Moves between units:
j648 na j759
j648 za j236
j648 ne j261
j648 si j647
j648 ke j636
j648 li j433
j536 na j204
j536 za j21
j536 ne j334
j536 si j914
j536 ke j169
j536 li j739
j587 na j57
j587 za j433
j587 ne j648
j587 si j228
j587 ke j196
j587 li j23
j57 na j872
j57 za j678
j57 ne j759
j57 si j23
j57 ke j90
j57 li j636
j872 na j627
j872 za j610
j872 ne j211
j872 si j636
j872 ke j806
j872 li j257
j387 na j621
j387 za j706
j387 ne j685
j387 si j494
j387 ke j435
j387 li j79
j685 na j672
j685 za j845
j685 ne j397
j685 si j199
j685 ke j775
j685 li j706
j494 na j79
j494 za j387
j494 ne j199
j494 si j66
j494 ke j120
j494 li j908
j79 na j775
j79 za j621
j79 ne j706
j79 si j908
j79 ke j740
j79 li j105
j886 na j914
j886 za j691
j886 ne j16
j886 si j314
j886 ke j311
j886 li j626
j452 na j218
j452 za j626
j452 ne j886
j452 si j954
j452 ke j232
j452 li j601
j488 na j15
j488 za j684
j488 ne j989
j488 si j232
j488 ke j691
j488 li j85
j549 na j261
j549 za j90
j549 ne j87
j549 si j854
j549 ke j433
j549 li j801
j626 na j836
j626 za j914
j626 ne j691
j626 si j452
j626 ke j488
j626 li j218
j435 na j320
j435 za j46
j435 ne j775
j435 si j120
j435 ke j685
j435 li j740
j377 na j294
j377 za j835
j377 ne j564
j377 si j621
j377 ke j595
j377 li j849
j278 na j314
j278 za j444
j278 ne j364
j278 si j595
j278 ke j150
j278 li j939
j908 na j105
j908 za j79
j908 ne j387
j908 si j806
j908 ke j317
j908 li j313
j595 na j939
j595 za j278
j595 ne j201
j595 si j320
j595 ke j564
j595 li j904
j700 na j228
j700 za j450
j700 ne j98
j700 si j15
j700 ke j21
j700 li j267
j774 na j120
j774 za j313
j774 ne j908
j774 si j236
j774 ke j610
j774 li j208
j314 na j626
j314 za j886
j314 ne j665
j314 si j939
j314 ke j180
j314 li j452
j311 na j684
j311 za j989
j311 ne j836
j311 si j180
j311 ke j16
j311 li j488
j169 na j450
j169 za j98
j169 ne j975
j169 si j684
j169 ke j334
j169 li j700
j636 na j257
j636 za j872
j636 ne j678
j636 si j756
j636 ke j261
j636 li j87
j647 na j433
j647 za j648
j647 ne j801
j647 si j450
j647 ke j756
j647 li j587
j180 na j488
j180 za j311
j180 ne j218
j180 si j853
j180 ke j665
j180 li j232
j204 na j854
j204 za j62
j204 ne j807
j204 si j739
j204 ke j450
j204 li j975
j989 na j169
j989 za j576
j989 ne j739
j989 si j311
j989 ke j725
j989 li j684
j643 na j21
j643 za j334
j643 ne j267
j643 si j691
j643 ke j576
j643 li j536
j576 na j98
j576 za j975
j576 ne j204
j576 si j989
j576 ke j267
j576 li j169
j150 na j180
j150 za j601
j150 ne j452
j150 si j564
j150 ke j364
j150 li j853
j232 na j85
j232 za j488
j232 ne j311
j232 si j707
j232 ke j886
j232 li j680
j707 na j680
j707 za j232
j707 ne j180
j707 si j294
j707 ke j314
j707 li j364
j845 na j564
j845 za j469
j845 ne j904
j845 si j685
j845 ke j849
j845 li j672
j627 na j387
j627 za j199
j627 ne j116
j627 si j257
j627 ke j313
j627 li j494
j199 na j706
j199 za j685
j199 ne j237
j199 si j627
j199 ke j105
j199 li j387
j672 na j835
j672 za j564
j672 ne j469
j672 si j706
j672 ke j912
j672 li j377
j706 na j377
j706 za j672
j706 ne j845
j706 si j387
j706 ke j46
j706 li j621
j801 na j236
j801 za j261
j801 ne j90
j801 si j189
j801 ke j57
j801 li j648
j836 na j576
j836 za j739
j836 ne j536
j836 si j218
j836 ke j15
j836 li j989
j98 na j647
j98 za j189
j98 ne j854
j98 si j169
j98 ke j558
j98 li j450
j85 na j725
j85 za j15
j85 ne j684
j85 si j680
j85 ke j914
j85 li j16
j835 na j707
j835 za j853
j835 ne j150
j835 si j377
j835 ke j278
j835 li j294
j208 na j317
j208 za j120
j208 ne j313
j208 si j759
j208 ke j627
j208 li j211
j665 na j691
j665 za j16
j665 ne j85
j665 si j444
j665 ke j218
j665 li j886
j433 na j678
j433 za j759
j433 ne j236
j433 si j587
j433 ke j87
j433 li j57
j294 na j364
j294 za j707
j294 ne j853
j294 si j849
j294 ke j939
j294 li j201
j201 na j444
j201 za j364
j201 ne j707
j201 si j912
j201 ke j954
j201 li j278
j189 na j648
j189 za j801
j189 ne j549
j189 si j98
j189 ke j23
j189 li j647
j444 na j886
j444 za j665
j444 ne j680
j444 si j278
j444 ke j601
j444 li j314
j853 na j232
j853 za j180
j853 ne j601
j853 si j835
j853 ke j444
j853 li j707
j807 na j196
j807 za j756
j807 ne j23
j807 si j21
j807 ke j189
j807 li j62
j759 na j211
j759 za j208
j759 ne j774
j759 si j433
j759 ke j257
j759 li j678
j680 na j16
j680 za j85
j680 ne j488
j680 si j364
j680 ke j626
j680 li j665
j739 na j975
j739 za j204
j739 ne j21
j739 si j836
j739 ke j700
j739 li j576
j334 na j807
j334 za j558
j334 ne j228
j334 si j643
j334 ke j975
j334 li j21
j317 na j237
j317 za j740
j317 ne j435
j317 si j211
j317 ke j387
j317 li j116
j23 na j636
j23 za j57
j23 ne j433
j23 si j558
j23 ke j549
j23 li j756
j678 na j610
j678 za j211
j678 ne j208
j678 si j57
j678 ke j66
j678 li j872
j954 na j601
j954 za j452
j954 ne j314
j954 si j469
j954 ke j707
j954 li j150
j16 na j643
j16 za j725
j16 ne j15
j16 si j665
j16 ke j836
j16 li j691
j558 na j756
j558 za j23
j558 ne j587
j558 si j334
j558 ke j854
j558 li j807
j854 na j801
j854 za j549
j854 ne j196
j854 si j975
j854 ke j587
j854 li j189
j725 na j334
j725 za j267
j725 ne j700
j725 si j16
j725 ke j739
j725 li j643
j196 na j90
j196 za j87
j196 ne j636
j196 si j62
j196 ke j648
j196 li j549
j120 na j740
j120 za j435
j120 ne j105
j120 si j208
j120 ke j199
j120 li j317
j684 na j700
j684 za j169
j684 ne j576
j684 si j488
j684 ke j643
j684 li j15
j87 na j66
j87 za j257
j87 ne j872
j87 si j196
j87 ke j236
j87 li j90
j46 na j595
j46 za j912
j46 ne j849
j46 si j435
j46 ke j845
j46 li j320
j218 na j989
j218 za j836
j218 ne j914
j218 si j601
j218 ke j85
j218 li j311
j236 na j208
j236 za j774
j236 ne j806
j236 si j648
j236 ke j872
j236 li j759
j261 na j774
j261 za j806
j261 ne j66
j261 si j801
j261 ke j678
j261 li j236
j912 na j278
j912 za j201
j912 ne j294
j912 si j46
j912 ke j469
j912 li j595
j105 na j46
j105 za j775
j105 ne j621
j105 si j313
j105 ke j237
j105 li j435
j610 na j199
j610 za j116
j610 ne j317
j610 si j872
j610 ke j908
j610 li j627
j364 na j665
j364 za j680
j364 ne j232
j364 si j201
j364 ke j452
j364 li j444
j228 na j23
j228 za j587
j228 ne j647
j228 si j267
j228 ke j62
j228 li j558
j914 na j739
j914 za j536
j914 ne j643
j914 si j626
j914 ke j684
j914 li j836
j775 na j912
j775 za j849
j775 ne j377
j775 si j105
j775 ke j397
j775 li j46
j904 na j954
j904 za j939
j904 ne j278
j904 si j397
j904 ke j835
j904 li j469
j257 na j494
j257 za j627
j257 ne j610
j257 si j87
j257 ke j774
j257 li j66
j397 na j469
j397 za j904
j397 ne j595
j397 si j237
j397 ke j377
j397 li j845
j313 na j435
j313 za j105
j313 ne j79
j313 si j774
j313 ke j116
j313 li j120
j621 na j849
j621 za j377
j621 ne j672
j621 si j79
j621 ke j320
j621 li j775
j691 na j536
j691 za j643
j691 ne j725
j691 si j886
j691 ke j989
j691 li j914
j564 na j853
j564 za j150
j564 ne j954
j564 si j672
j564 ke j201
j564 li j835
j975 na j189
j975 za j854
j975 ne j62
j975 si j576
j975 ke j228
j975 li j98
j756 na j87
j756 za j636
j756 ne j57
j756 si j807
j756 ke j801
j756 li j196
j21 na j62
j21 za j807
j21 ne j558
j21 si j536
j21 ke j98
j21 li j204
j849 na j201
j849 za j294
j849 ne j835
j849 si j775
j849 ke j904
j849 li j912
j939 na j452
j939 za j314
j939 ne j444
j939 si j904
j939 ke j853
j939 li j954
j15 na j267
j15 za j700
j15 ne j169
j15 si j85
j15 ke j536
j15 li j725
j66 na j908
j66 za j494
j66 ne j627
j66 si j90
j66 ke j208
j66 li j806
j116 na j685
j116 za j237
j116 ne j740
j116 si j610
j116 ke j79
j116 li j199
j806 na j313
j806 za j908
j806 ne j494
j806 si j261
j806 ke j211
j806 li j774
j62 na j549
j62 za j196
j62 ne j756
j62 si j204
j62 ke j647
j62 li j854
j740 na j397
j740 za j320
j740 ne j46
j740 si j317
j740 ke j706
j740 li j237
j237 na j845
j237 za j397
j237 ne j320
j237 si j116
j237 ke j621
j237 li j685
j211 na j116
j211 za j317
j211 ne j120
j211 si j678
j211 ke j494
j211 li j610
j450 na j587
j450 za j647
j450 ne j189
j450 si j700
j450 ke j807
j450 li j228
j320 na j904
j320 za j595
j320 ne j912
j320 si j740
j320 ke j672
j320 li j397
j267 na j558
j267 za j228
j267 ne j450
j267 si j725
j267 ke j204
j267 li j334
j90 na j806
j90 za j66
j90 ne j257
j90 si j549
j90 ke j759
j90 li j261
j601 na j311
j601 za j218
j601 ne j626
j601 si j150
j601 ke j680
j601 li j180
j469 na j150
j469 za j954
j469 ne j939
j469 si j845
j469 ke j294
j469 li j564

The rows follow the links: the fewer symbols apart two units are, the more alike their rows tend to be.

Each row is also shifted at random along 9 hidden directions that mean nothing.

Each row, then its unit:
(14, 2, 23, 0, 23, 14, 22, -30, 19, 15, -8, 1, 26, 35, 54, -14, -1, -59, -22, 0, 54, 53, -18, -25, 2, 16, 12, 23, 13, 20, -34, 9, 42, 21, -28, 10, 1, -3, 4, 39, -18, -10, -3, 53, -5, -26): j180
(-20, 6, -5, -15, -5, -17, 18, 33, 2, -16, 10, -14, -21, 7, 15, 13, 32, 37, 10, 11, 41, -18, -11, 7, -62, -3, -29, -2, 14, -9, -34, -7, 31, -15, -23, 11, 14, 6, -6, -35, -1, 0, 9, -19, -14, 14): j494
(-23, 8, 37, -9, 24, 10, 23, 57, 33, 8, 3, -7, 18, 10, 39, -7, -32, -72, -32, -5, 26, -11, -13, -27, 33, -8, -3, 15, -36, 10, 46, 18, 17, 15, -46, -5, -1, 33, -23, 34, -25, -2, -18, -12, -22, -22): j954
(-43, -14, 13, 2, 13, -13, -2, 56, 19, -12, -16, 22, -18, 7, -1, -6, -22, 16, 12, 6, -17, -37, 9, -14, -42, 15, 7, -6, 10, 5, -3, 7, -48, -16, -12, -1, 9, 20, 5, 10, 16, -10, -4, -32, 19, 10): j549
(-25, -18, -2, -5, 14, -3, 9, -2, 4, 3, 8, 29, -5, 56, 7, -6, 8, -9, 22, -1, 6, 2, -5, 1, -66, 0, 8, -2, -8, 18, -80, 11, 22, -18, 13, 13, 3, 4, 6, -1, 23, -13, 9, 41, 22, 10): j807
(-61, 16, 34, -9, -3, 7, 7, -2, 20, 9, -10, -15, 7, 39, 4, 10, -39, 42, -3, -16, -33, -26, 4, -23, -39, -6, -28, 2, 18, -15, -8, 17, -134, -2, -37, -19, -10, 10, -3, -10, -11, 1, -22, 16, -18, -1): j595
(-13, 8, -36, -3, 0, -18, 31, -54, -12, -15, 9, -15, -20, -41, 27, 11, 43, -30, -15, 11, -15, -20, 1, -7, 30, -2, -28, -13, 35, -14, 37, -19, 40, -4, 0, 16, 27, -20, 19, -27, 1, 0, 15, -24, -14, 0): j908
(-12, 9, -13, 2, 17, -18, 52, 43, 2, -18, 2, -16, -15, -7, 65, 1, 36, -66, -30, 16, -37, -10, -3, -32, -6, 3, -18, -10, -28, -9, 5, -12, 31, 0, -5, 16, 30, 13, -20, 4, -13, -4, 5, -19, -17, -7): j317
(61, -16, 6, 3, -2, -13, 12, -30, 6, -11, -11, 13, -16, 7, 31, -9, 26, 14, 7, 8, -17, 34, 4, -17, -8, 23, 8, -5, 25, -5, -62, -19, -17, 0, -6, 15, 15, -19, -8, -9, 15, -8, 7, 33, 18, 3): j23
(-24, 5, 8, -9, -2, -15, 8, 12, -2, -15, 16, -10, -22, 27, -2, 14, 7, 23, 10, 6, -21, -26, 7, 5, 4, -21, -27, -19, -61, -5, -2, -2, -20, -22, -3, 9, 3, 12, -40, -29, 7, -2, 4, 18, -12, 17): j627
(-2, 14, -3, 2, -9, -8, -42, -15, -31, -21, 15, -40, -13, 23, -43, 12, 50, 97, 23, 33, 22, 46, -20, 40, -81, -17, -4, 7, 11, 13, -25, -22, 31, -5, 37, 13, -13, -14, -33, -28, -18, -1, 26, 20, -16, 16): j387
(31, 4, 7, -6, -12, -20, 6, 24, -2, -21, 4, -5, -19, -2, 11, 2, -9, 0, -9, 16, -2, 10, -4, -5, 8, -8, 3, -13, -21, -13, -8, -3, -29, -8, -14, -12, 15, 4, -8, -5, 2, 10, -16, 5, -7, 8): j66
(-51, 9, 22, -15, -4, 10, 21, 56, 22, 11, 4, -14, 10, 6, 10, 7, -5, 15, -4, -15, 53, -43, -4, 3, -9, -2, -33, 12, -22, -10, 27, 4, 27, 1, -45, -4, -9, 27, -25, -13, -15, 9, -8, -31, -20, -4): j294
(21, -18, -35, -2, -8, 2, 10, -47, -25, 2, 17, 17, 8, -23, 10, -22, 35, -36, -5, 7, 5, 34, -17, 8, 5, -7, 26, 4, 28, -5, -3, -27, 63, 13, 21, 2, 8, -24, 23, -9, 9, 7, 8, 6, 17, -9): j21
(88, 14, 10, -9, 8, -16, -37, -5, 12, -18, 9, -10, -19, -9, -23, 19, -18, -3, 4, 22, 45, 33, -18, 9, 0, -16, 13, 2, 42, 26, -27, 29, 27, -8, -7, 2, 8, -8, 25, 9, -3, -10, 3, 2, -18, 9): j313
(39, -12, 11, 6, -10, 17, -6, -98, 7, 15, -15, 10, 17, -25, -12, -10, -4, 9, 1, -13, 66, 10, 12, 15, 106, 26, -2, 13, 19, 0, 64, -15, 51, 16, -19, 2, -15, -22, 0, 7, 5, 8, 3, 20, 12, -13): j16
(-47, -17, 17, -4, -8, 15, -42, -15, 5, 12, 4, 23, 8, 4, -67, -6, -47, 48, 26, -17, -18, -32, 7, 20, 7, -18, 13, 2, 11, 4, 38, 9, -65, -6, 5, -20, -28, 3, 6, -8, 16, 3, -9, -11, 19, 7): j643
(79, 12, 40, -13, -6, 11, -8, 69, 24, 8, 6, -19, 12, 7, 13, 4, -16, 18, -5, -11, 13, 23, -9, -10, 4, -14, -1, 12, -30, -3, -35, 8, -32, 14, -39, -5, -14, 16, -41, -7, -21, 2, -12, 5, -23, -5): j278
(-65, -22, 18, -11, 13, -5, 36, -57, 18, 2, -3, 28, -6, 48, 44, -14, 9, 2, 12, -7, 5, -12, 3, -25, -9, 12, -14, -3, 5, 0, -33, -13, -33, -10, -37, 19, 9, -5, -8, -18, 23, -14, 6, 52, 21, 0): j558
(40, -15, -31, 3, -18, 7, -22, -12, -42, -1, 21, 6, 10, -20, -20, -23, 31, 15, 5, 8, -61, 48, -16, 11, -32, -26, 40, 1, 12, -12, -15, -35, -23, 16, 48, -9, -7, -22, 3, -21, 2, 10, 6, 3, 17, -2): j267
(-7, 19, 9, 6, -9, -9, 38, 44, -6, -15, -19, -43, 0, 6, 67, -3, 50, 37, -24, 19, 13, 36, -7, -23, -55, 29, -22, 8, -7, -25, -28, -36, -15, 17, -27, 8, 14, 4, -41, -6, -35, 7, -1, 5, -21, -9): j621
(26, -13, -18, 16, 0, -18, 25, 21, -9, -23, -12, 7, -16, -45, 30, -18, 25, -47, -23, 20, -25, 3, 8, -12, 43, 23, 14, -11, -15, -15, 47, -30, 42, 5, 12, 3, 25, 1, -11, 19, 2, 8, -2, -35, 15, -5): j648
(-3, -17, 18, 1, -1, 7, -8, 73, -3, -4, 9, 11, 14, 13, -6, -32, -16, -14, -10, 13, 10, 27, -24, 4, -38, -12, 42, 15, -29, 2, 20, -13, 10, 15, 2, -25, -11, 23, -26, 28, -12, 14, -20, -12, 13, -11): j739
(75, -10, -27, 13, -29, 17, -24, -75, -32, 12, 0, -2, 15, -43, -39, -10, 30, 39, 9, -9, -17, 32, 7, 29, 43, 6, 14, 6, 26, -14, 27, -33, 22, 20, 41, -3, -19, -36, 1, -18, 2, 15, 12, 3, 16, -5): j914
(44, -13, 7, 4, 15, -14, 0, 46, 7, -17, -11, 14, -10, -5, 27, -20, 3, -10, -2, 22, 3, 21, -11, -20, -37, 16, 29, 3, 21, 8, -16, -11, -10, 4, -10, 4, 16, 7, 5, 21, 1, -10, -1, -17, 16, -2): j587
(-30, 15, 22, -1, -3, 8, 2, 1, 3, 2, 3, -21, 12, 15, -11, 4, -22, 0, -15, -2, 25, -14, -2, 9, 34, -11, -18, 5, -45, -3, 69, 4, 5, 3, -13, -16, -15, 17, -31, 11, -20, 13, -15, 5, -21, -8): j904
(-32, -5, -3, -2, 10, 17, 35, -30, 23, 30, -21, 18, 19, -2, 39, 0, 1, -19, 2, -34, 31, -36, 17, -21, 18, 35, -25, 9, 33, -3, -17, 9, 9, 6, -36, 16, 1, -4, 32, 0, 10, -11, 5, -1, 9, -12): j626
(6, -1, -25, 1, -32, -21, 17, -57, -23, -25, -9, -14, -20, -45, 24, -7, 40, 51, -11, 19, -38, 28, -5, -14, -22, 12, -3, -9, 87, -45, -3, -49, -75, 9, -12, -10, 26, -38, 24, -40, 1, 16, -5, -11, 3, 2): j759
(1, -12, 16, 4, 4, 11, 7, 57, 16, 11, -12, 20, 16, 10, 5, -19, -34, -23, -8, -11, -22, -5, -3, -17, -38, 8, 25, 11, 9, -4, -7, 9, -38, 10, -8, -22, -5, 19, 7, 30, -3, 5, -22, -21, 15, -11): j989
(29, 13, 16, -2, 6, -13, 1, -20, 13, -13, -4, -20, -16, 3, 20, 15, 14, 6, -3, 12, 17, 21, 2, -8, 25, 7, -16, -3, 3, 8, -20, 3, 16, -3, -16, 19, 10, -8, -19, -3, -7, -11, 10, 22, -18, 3): j79
(37, -2, -1, -4, -25, -18, -15, -45, -2, -20, 2, 1, -22, -36, -25, 8, -7, 21, 3, 13, 60, 6, 4, 26, 76, 4, -1, -10, 10, -8, 35, -6, 39, -10, -15, -9, 9, -16, 9, -11, 13, 16, -7, -2, 1, 11): j678

Start here and follow the symbols in turn, left to right. Where do you end up?
Answers are names.
(-9, 22, -15, 8, -9, 1, 9, 9, -11, 2, -14, -27, 2, -15, 9, 16, 11, 20, -9, -2, -16, -6, 9, -5, -16, 11, -21, -3, 11, -15, -5, 1, -29, 3, 4, -3, 4, -4, 10, -5, -14, 5, -1, -14, -17, 1)
na si li si na: j672
(-49, -16, -10, -3, -2, 11, 1, 36, 11, 19, 3, 34, 7, 3, -24, -4, -34, -20, 11, -27, -49, -43, 6, -2, -41, -9, 14, -1, 19, -4, -23, 22, -38, -6, 13, -19, -5, 11, 33, 1, 20, 2, -12, -33, 20, 3)
za si na za ne si ne ne: j433
(7, 4, 4, -2, 3, 22, -30, -23, -11, 20, 8, -10, 20, 1, -21, 4, 8, 34, 17, -15, -8, 6, 8, 11, 38, -14, -6, 3, -34, 13, 9, -4, -14, 9, 12, 18, -28, -7, -24, -19, -4, -11, 19, 23, -5, 0)
ke ke li na li: j989
(-12, 21, -26, 15, 2, -5, 16, -8, -15, -2, -4, -23, -4, 16, 11, 19, 30, -34, -14, 8, -3, 22, 0, 8, -31, 10, -12, -2, -9, 5, -45, 13, 73, -3, 42, 7, 10, -6, 6, 19, -13, 1, 8, 20, -15, 1)
za za na li za ne li na: j15
(-30, -7, -5, 3, -22, -16, -14, -28, -15, -22, -5, -3, -21, -16, -27, -3, 11, 65, 11, 17, -4, 1, 3, 17, -8, 6, 1, -9, 25, -18, 24, -27, -32, -8, 6, -10, 5, -13, -3, -21, 9, 13, -2, -9, 10, 14)
za li na li za ke si: j199
(23, -19, -15, 5, 3, -6, 5, -17, -5, 1, 3, 24, -15, 17, -3, 2, 22, -6, 23, -7, -28, -12, 19, 9, 15, 7, -2, -16, -42, 8, -46, -1, 34, -20, 32, 22, 3, -5, -15, -12, 30, -10, 19, 27, 23, 15)
si za ne za si ne ke: j759
(9, 24, -1, 17, 19, -7, -24, -20, -11, -14, -11, -26, -2, -13, -6, 9, -17, -35, -25, 25, -36, 29, -2, -12, 30, -5, 12, -4, 6, 17, 48, 15, -26, 7, 26, -3, 6, -5, 12, 42, -23, -8, -2, 2, -19, -7)
za ke na ke ne ne ne: j85
(-28, -11, -20, 8, -16, -12, -6, 3, -6, -6, -1, 19, -26, -8, -42, 15, 0, 17, 25, -10, -30, -47, 32, 28, 31, 5, -12, -25, -44, -7, -7, 7, 25, -30, 38, 2, 1, 2, -9, -17, 33, 5, 7, -12, 19, 26)
ke ke na za na na za ne: j954
(2, -2, -8, 2, -10, -14, -30, 12, 0, -11, 1, 17, -23, -16, -52, 17, -42, 6, 16, -2, -27, -32, 19, 18, 33, -11, 8, -23, -15, 2, 6, 28, -31, -26, 23, -17, 2, 4, 22, 2, 26, 4, -10, -17, 8, 22)
na ne na ke ke za ke: j904
(9, 4, -25, -2, -25, -21, 42, 17, -37, -30, 15, -32, -15, -14, 46, -11, 80, 25, -18, 31, -2, 27, -17, 2, -36, -2, -16, -7, -24, -39, 7, -63, 34, 7, 1, 5, 22, -6, -43, -40, -17, 22, 6, -4, -12, 1)
na ne li si li na na: j672
(24, 9, 21, 3, 8, -23, 11, 5, -9, -34, 5, -12, -12, 33, 33, -16, -21, -51, -39, 40, -45, 61, -26, -30, -17, -21, 32, -7, -22, -3, 9, -6, -66, 6, -1, -25, 20, 6, -16, 36, -19, 8, -31, 44, -11, -9)
za za li za si: j105
(-48, 3, -34, 13, 25, 24, -29, -28, -15, 31, -2, 20, 23, -15, -46, 8, -33, -47, 10, -25, -45, -51, 20, 9, 29, -10, 7, -5, 1, 28, 52, 37, -4, -4, 53, 2, -18, 1, 56, 26, 11, -17, 13, -26, 11, -3)
li za si za za za: j21
(-27, -22, 15, -11, -13, 8, 8, -44, 6, 14, 15, 27, 3, 52, -9, -9, -3, 11, 19, -19, -7, 13, 1, 11, -3, -10, 4, 0, -26, -4, -62, -3, -4, -8, 3, -2, -13, -7, -24, -21, 23, 4, -4, 65, 19, 5)
li ke si ke ke ke ke: j558
(40, -17, -38, -4, -15, 7, -21, -40, -23, 9, 19, 24, 4, -51, -33, -7, 14, -11, 15, -9, 3, 1, 2, 26, 55, -15, 20, -5, 13, -1, 18, -13, 52, 3, 27, 4, -5, -23, 28, -23, 22, 5, 14, -18, 19, 3)
na li za za za za: j627
(8, -5, -8, 22, 21, 18, 10, -21, -5, 19, -7, 21, 24, 26, 1, -14, -31, -106, -24, -11, -51, 8, 8, -9, 31, 2, 28, 2, -42, 19, 22, 25, 27, 7, 49, -12, -7, 7, 11, 64, -2, -1, -12, 30, 15, -19)
za za ke si si li za na: j975
(37, 23, -4, 1, -12, 3, -13, -10, 9, 11, -11, -12, 0, -11, -22, 31, -22, 5, 3, -16, 44, -10, 14, 16, 33, 11, -19, -2, 7, 4, -23, 37, 28, -8, -3, -4, -3, -4, 27, 7, 0, 2, -4, 0, -17, 8)
ke na si za na na li: j886
(34, 13, 10, -9, 12, -15, -11, -108, 24, -11, -4, -7, -20, -6, 1, 21, -13, -15, -4, 10, 27, 26, -6, -12, 32, 1, -9, 1, 99, 18, -23, 26, 1, -5, -25, 11, 18, -34, 48, 2, 4, -17, 6, 29, -17, 1)
ke na na za na na: j886
(37, -16, 5, -5, 21, -4, -29, 41, 20, 5, -5, 39, -13, -25, -21, 6, -46, -10, 28, -18, -28, -62, 30, -10, 68, -3, 7, -22, -32, 21, 15, 28, -54, -20, -9, 15, -2, 16, 17, 0, 36, -24, 8, -34, 21, 16)
si si li na ke li za ne: j636
(23, -7, 14, 3, -4, 17, -14, -78, 4, 14, -17, 2, 21, -9, -4, -12, -3, 35, 3, -8, 45, 22, 1, 1, 35, 23, 4, 17, 49, 2, 31, -16, -13, 19, -22, 1, -15, -21, 11, 4, -4, 0, 2, 20, 11, -14)
ne ne li na si ne: j975
